(in the rows, 128 means zero)
Here are made-up objects, facts about them, and rows of numbers that follow some of those facts. Name the object behind each unnamed row.

How the objects are related:
Q_470 | β c | Π Q_724
Q_984 | β a
Q_321 | β d | Θ Q_108 | Π Q_963
Q_929 | β e | Θ Q_675
Q_191 | β a | Θ Q_963 | Π Q_402
Q_114 | β d | Θ Q_328 | Π Q_516
Q_25 | β e | Π Q_649
Q_314 | β b | Θ Q_891 | Π Q_864
Q_144 | β d | Θ Q_114
Q_592 | β e | Θ Q_516 | Π Q_638
Q_417 | β b | Θ Q_303
Q_274 | β e | Θ Q_669 | Π Q_63
Q_768 | β b | Θ Q_311 | Π Q_432
Q_306 | β a | Θ Q_414
Q_587 | β c | Π Q_64
Q_557 | β b | Π Q_191
Q_664 | β a
Q_265 | β d | Π Q_158
Q_869 | β a | Θ Q_286 | Π Q_336
Q_151 | β a
Q_423 | β d | Θ Q_342
Q_168 | β b
Q_750 | β c | Θ Q_724 | Π Q_249
Q_588 | β b | Π Q_470
Q_155 | β b | Π Q_184
Q_529 | β a | Θ Q_554
Q_963 | β b | Θ Q_366 | Π Q_587
Q_637 | β b | Θ Q_441
Q_554 | β d | Θ Q_75 | Π Q_883
Q_47 | β e | Π Q_92
Q_454 | β c | Π Q_781
Q_441 | β e | Θ Q_159 | Π Q_919
Q_488 | β a | Θ Q_310
Q_638 | β c | Θ Q_592 | Π Q_114
Q_75 | β d | Θ Q_338 | Π Q_265
Q_764 | β d | Θ Q_92 | Π Q_696
Q_22 | β b | Θ Q_64
Q_516 | β e | Θ Q_649 | Π Q_824
Q_421 | β d | Π Q_734
Q_396 | β e | Θ Q_206 | Π Q_66
Q_188 | β d | Θ Q_139
Q_138 | β a | Π Q_954
Q_386 | β d | Θ Q_314 | Π Q_217
Q_828 | β b | Θ Q_5
Q_517 | β d | Π Q_75
Q_553 | β a | Π Q_155
Q_614 | β b | Π Q_274
Q_95 | β c | Θ Q_633 | Π Q_414
Q_62 | β d | Π Q_764
Q_643 | β a | Θ Q_764
Q_986 | β a | Π Q_461
Q_311 | β d | Π Q_321
Q_954 | β a | Π Q_310
Q_259 | β d | Θ Q_95
Q_167 | β c | Θ Q_176 | Π Q_517
Q_366 | β b | Π Q_188
Q_92 | β c | Θ Q_321 | Π Q_403
Q_740 | β e | Π Q_637
Q_925 | β c | Θ Q_137
Q_490 | β a
Q_937 | β a | Π Q_269
Q_77 | β e | Π Q_455
Q_336 | β d | Π Q_504
Q_705 | β e | Π Q_681
Q_864 | β a | Θ Q_254
Q_303 | β e | Θ Q_986 | Π Q_557
Q_286 | β e
Q_987 | β a | Θ Q_529 | Π Q_303
Q_310 | β c | Θ Q_293 | Π Q_675
Q_217 | β e | Π Q_5
Q_854 | β b | Θ Q_406 | Π Q_451
Q_249 | β b | Θ Q_828 | Π Q_588
Q_849 | β d | Θ Q_919 | Π Q_454
Q_451 | β c | Π Q_139
Q_675 | β d | Θ Q_94
Q_64 | β b | Θ Q_504 | Π Q_592
Q_233 | β a | Π Q_396
Q_552 | β b
Q_111 | β d | Π Q_233
Q_734 | β c | Π Q_94
Q_791 | β c | Θ Q_470
Q_455 | β e | Θ Q_249 | Π Q_406
Q_891 | β d | Θ Q_304 | Π Q_441
Q_410 | β a | Π Q_138
Q_128 | β d | Θ Q_158
Q_66 | β a | Π Q_553
Q_669 | β d
Q_649 | β e | Θ Q_265 | Π Q_85
Q_260 | β b | Θ Q_22
Q_616 | β a | Π Q_62
Q_304 | β e | Θ Q_63
Q_158 | β c | Θ Q_768 | Π Q_421
Q_919 | β e | Θ Q_155 | Π Q_768
Q_94 | β d | Θ Q_360 | Π Q_616
Q_108 | β a | Θ Q_824
Q_461 | β c | Θ Q_160 | Π Q_885
Q_160 | β d | Θ Q_167
Q_63 | β c | Θ Q_417 | Π Q_554
Q_948 | β b | Θ Q_552
Q_403 | β d | Π Q_410
Q_781 | β d | Π Q_137
Q_328 | β a | Θ Q_849 | Π Q_104
Q_724 | β c | Θ Q_35 | Π Q_111
Q_293 | β a
Q_883 | β b | Θ Q_987 | Π Q_116
Q_206 | β c | Θ Q_133 | Π Q_134
Q_432 | β c | Θ Q_664 | Π Q_937
Q_159 | β e | Π Q_206
Q_5 | β e | Π Q_614
Q_885 | β a | Π Q_159
Q_504 | β c | Θ Q_217 | Π Q_218
Q_608 | β b | Θ Q_488
Q_134 | β d | Θ Q_396 | Π Q_552
Q_402 | β a | Θ Q_984 | Π Q_77
Q_696 | β e | Π Q_338
Q_269 | β a | Π Q_95
Q_218 | β b | Π Q_176
Q_342 | β d | Θ Q_864 | Π Q_108
Q_139 | β b | Π Q_151
Q_116 | β a | Π Q_366
Q_360 | β d | Θ Q_638
Q_176 | β a | Θ Q_423 | Π Q_891
Q_933 | β b | Θ Q_705
Q_633 | β b
Q_137 | β e | Θ Q_128 | Π Q_386
Q_338 | β c | Θ Q_461 | Π Q_133
Q_824 | β a | Θ Q_750 | Π Q_854
Q_35 | β e | Θ Q_144 | Π Q_167
Q_133 | β a | Θ Q_791 | Π Q_328
Q_254 | β d
Q_85 | β c | Θ Q_929 | Π Q_740
Q_184 | β b
Q_681 | β a | Θ Q_696 | Π Q_311
Q_320 | β c | Θ Q_259
Q_414 | β c | Θ Q_948 | Π Q_987
Q_590 | β d | Θ Q_455
Q_104 | β d
Q_406 | β a | Θ Q_933 | Π Q_750

Some rows with their names:
[120 128 118 115 124 123 129 153 127 131 122 123 121 142 130 118 131 115
 125 137 132 150 123 118 124 120 141 119 131 141 143 133 152 125 134]: Q_259
[120 120 120 141 119  93 113 103 127 112 131 101 111 104 130 120  93 117
 138 135 119 134 140 119 117 172 126 124 136  97 131 148 146 120 125]: Q_414
[126 133 114 115 119 133 129 159 121 131 113 120 114 144 126 115 128 114
 128 135 130 152 126 119 123 131 140 115 130 138 152 131 154 124 126]: Q_590
[109  92 111 139 124 144 162 143 146 149  99 114 135 119 115 141 159 116
 162 146 108 115 110 133 108 190 131 125 150 151 150 113 145 143 141]: Q_614
[125 132 129 101 130 113 150 160 126 131 126 126 130 177 123 116 120 123
  99 140 134 144 123 104 120  79 160 129 152 167 123 143 150 125 125]: Q_311
[126  90 123 127 127 148 155 140 133 152  98 119 124 102 114 143 151 123
 150 145 118 110 110 130 116 158 122 124 144 135 144  98 149 142 142]: Q_116
[153 155 131 124 125 130 159 158 120 102 142 102 132  94 135 111 131 113
 120 144 111 122 133 145 122 123 134 106 116 152 154 139 118 134 158]: Q_167
[148 115 134 140 127 128 129 138 117 136 118 105 122 152 122 131 134 116
 110 139 125 132 148 137 115 161 135 111 144 156 162 144 111 121 121]: Q_85
[141 138 129 111 131 113 165 162 125 126 122 111 126 149 117 119 103 124
 112 141 116 126 141 121 113 117 159 125 167 164 135 154 136 125 116]: Q_451
[131 144 114 122 145 126 137 123 155 143  93 145  99 113 113 157 113 131
 137 109 121 123 118 143 133  94 140 114 151 112 158 110 139 119 106]: Q_643
[121 108 136 111 118 102 110 167 146 153 123 133 103 136 135 128 121 114
 147 118 137 158 129 117 112 116 138 122 137 157 136 138 167 125 127]: Q_144
[ 98  93 108 129 115 145 144 162 128 142 110 124 124 144 128 131 162 111
 147 152 136 141 110 120 118 152 136 118 144 147 147 122 158 131 141]: Q_781
[165 133 132 112 153 117 123  85 140 143 119 127 126  68 119 107 112 128
 139 133 124 150 138 121 132 170 120 127 133 103 149 107 171 125 138]: Q_406
[110  82 150 121  89  71  63 146 123 144 121 120  82 133 137 126  96 113
 141 107 146 154 121  93 106 109 117 133 112 116 104 125 170 132 112]: Q_919
[159 128 122 116 112 135 156 135 114 102 127 106 129 136 133 103 147 110
 120 154 135 148 117 118 118 100 145 114 124 149 140 117 152 124 143]: Q_423
[123 124 121 118 123 126 127 149 124 132 123 122 123 149 130 119 135 115
 118 137 135 150 124 117 123 122 140 118 131 144 144 133 146 124 135]: Q_360
[127 134 118 127 129 135 155 149 111 117 129 100 139 116 123 110 124 118
 120 156 111 123 136 127 122 172 135 118 138 137 148 143 130 134 146]: Q_461

Which object is each row?
No name comes twice in this set of rows, the named rows included.
[143 141 133 107 139 105 163 137 143 134 119 116 138 148 111 123 107 128
 109 129 104 120 127 118 111 113 156 135 154 169 128 136 136 135 124]	Q_139
[113 136 118 112 145 145 135 139 102 146 110 106 140 111 102 112 113 132
 102 144 100 111 129 117 134 181 116 130 119 111 148 121 130 146 148]	Q_529
[104 143 109 137 143 115 147 139 162 129 117 144 107 126 130 157 119 123
 143 123 128 129 127 146 130 111 153 110 168 131 153 148 131 113 113]	Q_92
[139 140 121 120 130 121 145 134 140 132 112 111 127 116 115 122 117 120
 136 126 101 127 127 129 114 155 137 124 133 143 150 126 140 135 130]	Q_314
[100 176 112 119 143 123 120 168 162 128 128 161 100 135 143 155 131 119
 122 100 134 146 114 153 143  43 147  97 119 140 164 140 120 118 134]	Q_764
[108 129 113 123 138 121 102  94 100 133 113  96 131  98 104 106  90 132
 106 139 101 119 133 105 135 208 105 136 110  70 138 123 140 139 141]	Q_987
[158 111 131 130 102 113 136  91 106  95 115  81 113 102 116 122 109 122
 116 137 110 106 113 115 111 111 120 126 110  98 120 102 134 134 133]	Q_176
[131 130 115 116 119 137 143 146 107 116 125 108 134 141 127 103 138 114
 112 152 128 145 121 113 125 129 140 118 122 139 144 128 148 129 145]	Q_160
[120 120 124 123 122 103  90 106 116 126 124 129 114 127 133 109 116 118
 121 133 150 166 119  98 133 128 127 126 116  94 128 116 165 122 125]	Q_303
[100 113 113 131  99 102 101 126 113 111 119 102 101 149 128 125 105 114
 123 127 125 138 118 106 116 123 130 124 115 100 125 137 145 123 121]	Q_891
[191 126 140 114 121 136 169 112 120 109 118 100 130  91 119 114 138 122
 123 146 118 118 115 129 116  99 132 120 125 139 138  92 142 134 146]	Q_864

The same objects again, as new rows of numbers:
Some objects and their rows:
[165 115 146 167 127 119  99 181 143 102 125 123 173 105  82 145 138 106
 171 174  96 106 193 114 138 141 154 124 135 110 184 127 139 162 117 198
 168 175 131 147  68 174]: Q_432
[152 154 181 143 134 128 140 117 123 135 113 176 157 106  97 177 142 125
 115 140  93  90 150 129 150 125 128  84 159 123 148  78  87 174 102 132
 163 142 128 104 135 109]: Q_184
[147 136 182 125 129 113 122 146 152 107 100 166 152  94 106 150 167  91
 133 140 111  85 148 135 155 110 112  85 174  98 190  82 118 207  99 116
 171 149 145 128 130 165]: Q_750
[159 144 177 133 124 122 136 120 113 119 108 187 151 110  91 170 151 128
 120 137  99  84 145 131 150 112 118  72 166 128 149  75  92 193 104 130
 174 147 120 103 126 115]: Q_588
[127 133 165 183 134 129 131 144 112 166 143 171 166  77 100 167 115 117
 113 179  91 103 205 139 127 148 138 101 120 144 157  90 107 128 107 152
 166 128 146 138 145 123]: Q_885
[132 141 190 201 119 159 153  95  92 145 107 158 185  57 100 140  84 109
 102 192 106 129 184 100 148 157 174 115 145 121 177 119 104 129  80 156
 178 114 190 117 130 121]: Q_421
[147 161 169 176 149 124 121 145 160 133 127 130 191  89 108 166 135 100
 129 153  97 116 174 128 150 146 152 121 152 106 169 102 104 149 104 142
 148 148 151 124 118 152]: Q_310
[129 135 177 194 121 151 134 112  97 171 140 176 187  48 109 140  91 113
 100 213  84 112 187 104 118 157 152 115 136 128 172  85 108 135  82 141
 173 115 181 118 129 137]: Q_133
[145 144 181 167 145 130 127 132 132 151 127 148 170 103 107 170 127 122
 127 167  72 100 162 111 137 159 148 122 137 115 152  90 102 159 108 158
 150 145 132 109 123 124]: Q_260
[166 191 200 170 180 111 137 157 154 147 114 204 180 119  96 172 161 112
 169 164  58 125 169 112 127 179 181 136 114 147 125  94 102 169 134 179
 106 134 157  99 167  74]: Q_592
[139 125 198 179 136 157 138 118  70 194 123 162 190  67 121 131  95 108
 105 217  99 100 184 123 119 149 141 111 130 121 165  82 116 108 107 149
 165 121 191 104 129 162]: Q_328
[121 143 170 197 156 116 126 145 118 151 120 166 160  87 105 141 113 123
 109 169 103 106 180 122 136 151 155 119 143 141 153 111 109 165 118 159
 167 130 151 126 136 136]: Q_342
[144 144 180 166 145 130 128 132 131 152 126 148 170 106 107 171 126 121
 130 167  72 101 162 111 136 158 148 122 136 118 151  90 102 158 106 159
 150 148 133 109 123 122]: Q_608
[148 144 191 169 144 129 140 126 123 138 108 143 159 115  96 176 118 126
 125 150  86 105 163 111 154 160 162 115 133 123 148 115 105 158 112 171
 159 147 131 115 137 102]: Q_286
[152 185 206 151 186 110 118 160 137 158 134 181 184 106 104 185 152 117
 163 161  69 116 188 118 114 168 173 131 118 125 139  76  85 168 114 173
  96 114 148 121 157  97]: Q_64
[121 135 164 188 144 123 122 146 115 169 141 176 162  72 103 151 117 121
 108 185  88  98 193 128 116 145 134 107 127 146 154  89 104 143 107 148
 165 128 147 131 138 135]: Q_864
[150 161 167 173 145 124 121 146 158 129 127 135 191  95 105 164 136 101
 129 153  98 113 174 126 151 145 152 119 154 106 171 104 106 155 106 146
 148 147 152 125 115 151]: Q_791

Rows to name:
No name comes twice in this set of rows, the named rows included.
[165 118 163 141 119 124 121 146 111 113 114 161 146 115  81 162 141 130
 148 163  88  88 168 116 138 129 132  92 140 124 157 100 117 180 111 179
 178 164 111 121  98 130]	Q_557
[140 122 153 156 120 113 122 149 102 134 132 216 151  83  94 139 140 124
 109 175 101  74 174 141 124 113 109  74 153 147 159  64 120 190 112 126
 191 133 137 120 134 144]	Q_406
[160 108 164 164 125 131 113 159 118 130 125 127 157 114  81 168 123 128
 166 183  75 102 191 104 133 158 158 124 112 120 163 119 125 149 115 214
 162 172 115 138  86 130]	Q_218
[137 139 166 155 122 119 136 130 102 143 127 216 149  79  96 159 138 124
  95 158 113  81 178 153 137 106 106  60 156 150 152  66 100 174 104 111
 188 125 140 120 154 121]	Q_233
[133 133 183 195 111 163 148  96  88 168 130 166 185  39 101 148  83 111
 102 210  92 120 195 103 122 150 155 105 134 129 178 100  97 113  70 147
 175 112 187 125 122 126]	Q_616
[169 208 178 173 176 106 120 175 190 136 126 190 208  95  97 173 178  83
 177 159  76 138 191 131 128 156 172 133 128 135 145  93  97 147 126 155
  96 137 176 113 149 111]	Q_638
[126 161 132 196 148 121 120 155 181 143 171  82 208 121 138 197 106 116
  73 128  91 102 170 152 187 174 156 136 157  88 158  85 118 136 129 111
 171 162 113 124 125 155]	Q_63
[117 153 206 156 167 105 117 175 137 178 142 198 153  69 108 170 147 101
 147 183  74 107 216 129  99 165 155 122  96 138 170  67 111 163 100 156
 116  97 165 166 195 106]	Q_824
[108 129 148 208 137 125 134 147 142 191 154 126 155  94 118 182 104 119
  72 160  84  92 192 156 147 158 123 111 116 142 147  94 111 101 120 131
 178 153 119 137 156 126]	Q_116
[136 130 199 173 155 123 133 152  96 165 105 156 164 108 123 136 120 108
 113 177 108  97 175 142 146 154 150 117 129 123 161  97 135 139 134 161
 162 134 165 114 151 157]	Q_144
[108 133 155 212 144 122 140 145 145 166 132 117 152 109 120 175 107 118
  74 141  97  99 180 154 173 162 144 121 128 137 146 115 116 119 133 140
 183 155 122 130 160 122]	Q_781
[138 172 194 175 171 107 132 164 120 148 125 188 170  95  96 173 137 113
 140 158 105 123 215 139 135 157 178 116 115 145 147  99 102 147 123 173
 129 107 161 144 173  94]	Q_311
[136 149 160 204 139 119 140 146 138 146 121 181 171  92 104 143 128 108
 115 180  82 113 174 128 146 161 155 124 132 148 151 103 130 148 127 152
 173 144 159 106 148 122]	Q_675

The same objects again, as new rows of numbers:
Some objects and their rows:
[118 134 161 120 139 118 116  69  86 102 154 140  98 150  92 110 115  63
 131  97 187 162 117 146 167 144  99 113  90 108  41 105 179 171 141 125
 124  65 131 101 123 123  75]: Q_768
[139 115 140 121 141  79 123 113 151 106 131 143 105 120  94 131 100 101
 150 108 156 128 113 139 147 150 107 115  84 122 128  86 155 167 113  99
 110  71 151 132 117  93 115]: Q_919
[115 133 136 163 124 128 138 124  87 113 141 169 102 109  70 149 139 100
 141 101 159 145  94 141 155 141 130 124 117 111 102 105 147 158 149 123
 105 112 140 132 131 110 111]: Q_885
[126 125 154 128  94  83 111  73  75 102 159 152  86 109  94 115 123  98
 138  85 185 162 111 160 178 149  73 126 100 114  91 119 156 175 123 152
 102  65 165 140 101  94  47]: Q_336
[111 165 141 146 121 132 130  71  53 110 165 175 106 162  71 120 142  76
 152  60 185 150  67 137 138 126 135 134 163 103  52 113 165 152 159 145
 138  82 165 105 141 142  95]: Q_139
[126 158 142 161  86 104 125  69  56 108 184 172 100 113  89 114 178 118
 152  71 186 154  64 156 173 141  75 135 160 108 157 121 149 166 123 160
  99  71 187 142 130 117  67]: Q_321
[130 124 133 164 129 114 137 134  90 111 132 163 100 126  78 154 137 123
 156  82 140 126  85 151 170 147 140 123 123 116 103  96 139 162 156 118
 108 104 154 147 145  97 104]: Q_92
[118 132 138 158 124 125 142 117  96 113 146 169 103 109  73 149 133 100
 143 101 159 142  95 139 154 140 130 122 133 110  90 103 146 156 144 123
 104 114 151 135 132 104 110]: Q_108
[111 153 131 169 105 137 127  93  64 132 166 163 108 122  80 170 159  67
 141  61 140 157 118 154 191 127 114 118 146 104  39 114 177 154 186 162
  91 133 105 132 128 137 109]: Q_883
[138 119 146 122 140 104 136 107 119 112 141 144 107  94  95 171 111 108
 146 108 174 153 113 120 151 147 131 120  99 112  66  94 172 169 109 105
 115  83 164 114 105  93  99]: Q_987
[144 117 136 127 145  94 140 132 140 117 129 144 105  96  91 174 107 124
 158 112 147 127 109 117 149 142 150 118 100 123  75  85 166 167 110 100
 137  83 173 126 112  86 110]: Q_303
[109 119 134 171 102 107 140 108 105  98 131 160  72 102  73 121 156 126
 139  88 184 158  72 140 184 143 104 130 179 110  55 113 128 178 142 163
  91 119 151 146 146 112  48]: Q_75
[117 128 142 163 124 117 145 129  91 109 149 171  96 125  69 139 148  92
 139 107 164 143  92 154 157 135 130 118 126 114  94 105 151 154 139 116
 118 114 155 139 134  99 112]: Q_488
[115 135 143 163  87 107 128  89  63 103 154 167  85 103  85 145 166 114
 137  80 176 159  95 157 179 137  87 130 165 112  80 117 149 170 136 161
  98  86 170 144 106  97  50]: Q_144
[121 150 154 163  79 107 128 102  70 101 156 171  87  90  74 126 169 105
 136  82 174 160  99 164 181 139  93 127 165 115 106 114 153 167 143 159
 104  89 173 138 110  89  49]: Q_259
[109 116 136 162 140 125 135 134  86 112 137 171 104 139  90 178 150  86
 139 102 150 147  73 145 140 131 104 131 100 115  68 112 148 150 107 118
 105 108 133 151 116 114 115]: Q_984
[109 120 134 166 132 119 149 134 138 102 125 167  87 125  62 132 130 107
 134 107 176 152  75 139 150 140 141 123 147 110  59  89 129 166 146 135
  99 131 134 139 150 115 103]: Q_328

Rows to name:
No name comes twice in this set of rows, the named rows included.
[146 122 132 120 146  91 114 139 149 106 129 134 110  89  89 138 106 111
 164 106 165 141 115 127 144 150 110 120  83 119 163  87 147 175 119 103
 101  72 115 116 126  97 114]	Q_441
[153 121 157 120 135  80 124 129 123 106 128 146 100 112  88 136 113 109
 147 102 156 140 116 157 167 151 129 115  84 125  96  80 158 168 118 101
 141  69 163 133 123  87  73]	Q_95
[133 151 149 162 106 118 147  86  60 115 180 176 107 131  67 105 162 109
 145  95 182 116  66 154 162 137 117 119 147 108 153 111 152 150 148 115
 115  90 181 126 151 108 114]	Q_681
[111 127 124 164 133 122 140  91  84 119 138 170  91 136  70 156 123 101
 150 102 149 149  90 138 144 135 132 126 132 118  96 110 148 164 142 114
 122 100 135 136 121 111 106]	Q_986
[116 165 161 125 119 134 117  70  56 103 176 175 115 150  76 123 173  69
 147  56 192 139  64 150 143 135 101 137 134 102  68 113 156 144 130 156
 123  87 165 112 148 140 110]	Q_64
[120 163 159 141 126 135 131  72  58 105 187 175 114 151  74 112 174  76
 140  63 191 139  71 144 171 135 111 128 169 104  84 116 169 151 164 153
 121  96 175 103 158 142 113]	Q_854
[112 124 135 170  96 104 142 100 110  98 130 166  65 130  65 120 150 121
 132  91 181 159  67 155 168 136 106 131 176 119  66 113 129 176 135 160
 104 106 139 148 136 101  42]	Q_265
[144 145 156 137 132 130 144 142  85 118 132 166 107  75  77 185 145 123
 143 110 155 151 107 124 156 138 158 122 179 113  48  85 172 153 117 107
 164 109 174 107 102  86  83]	Q_406
[137 115 160 133 146 118 143 148  96 113 144 153 111  81  99 190 153 107
 134 108 165 145 102 121 162 135 127 124 113 109  40 100 173 147 101 110
 103 109 182 142 100  90 103]	Q_402
[115 156 157 150 137 137 146 108  61 107 145 170 108 117  82 182 176  83
 135 100 173 156  98 131 169 121 146 127 186 105  31 107 175 148 150 159
 153 127 162 106 123 114  63]	Q_184
[120 145 124 146 147 130 131 151 115 112 130 158 103  94  64 171 113 121
 180 102 139 136  89 119 141 147 143 132  90 117 161 102 133 168 141 109
 125 117 110 128 141 103 111]	Q_159

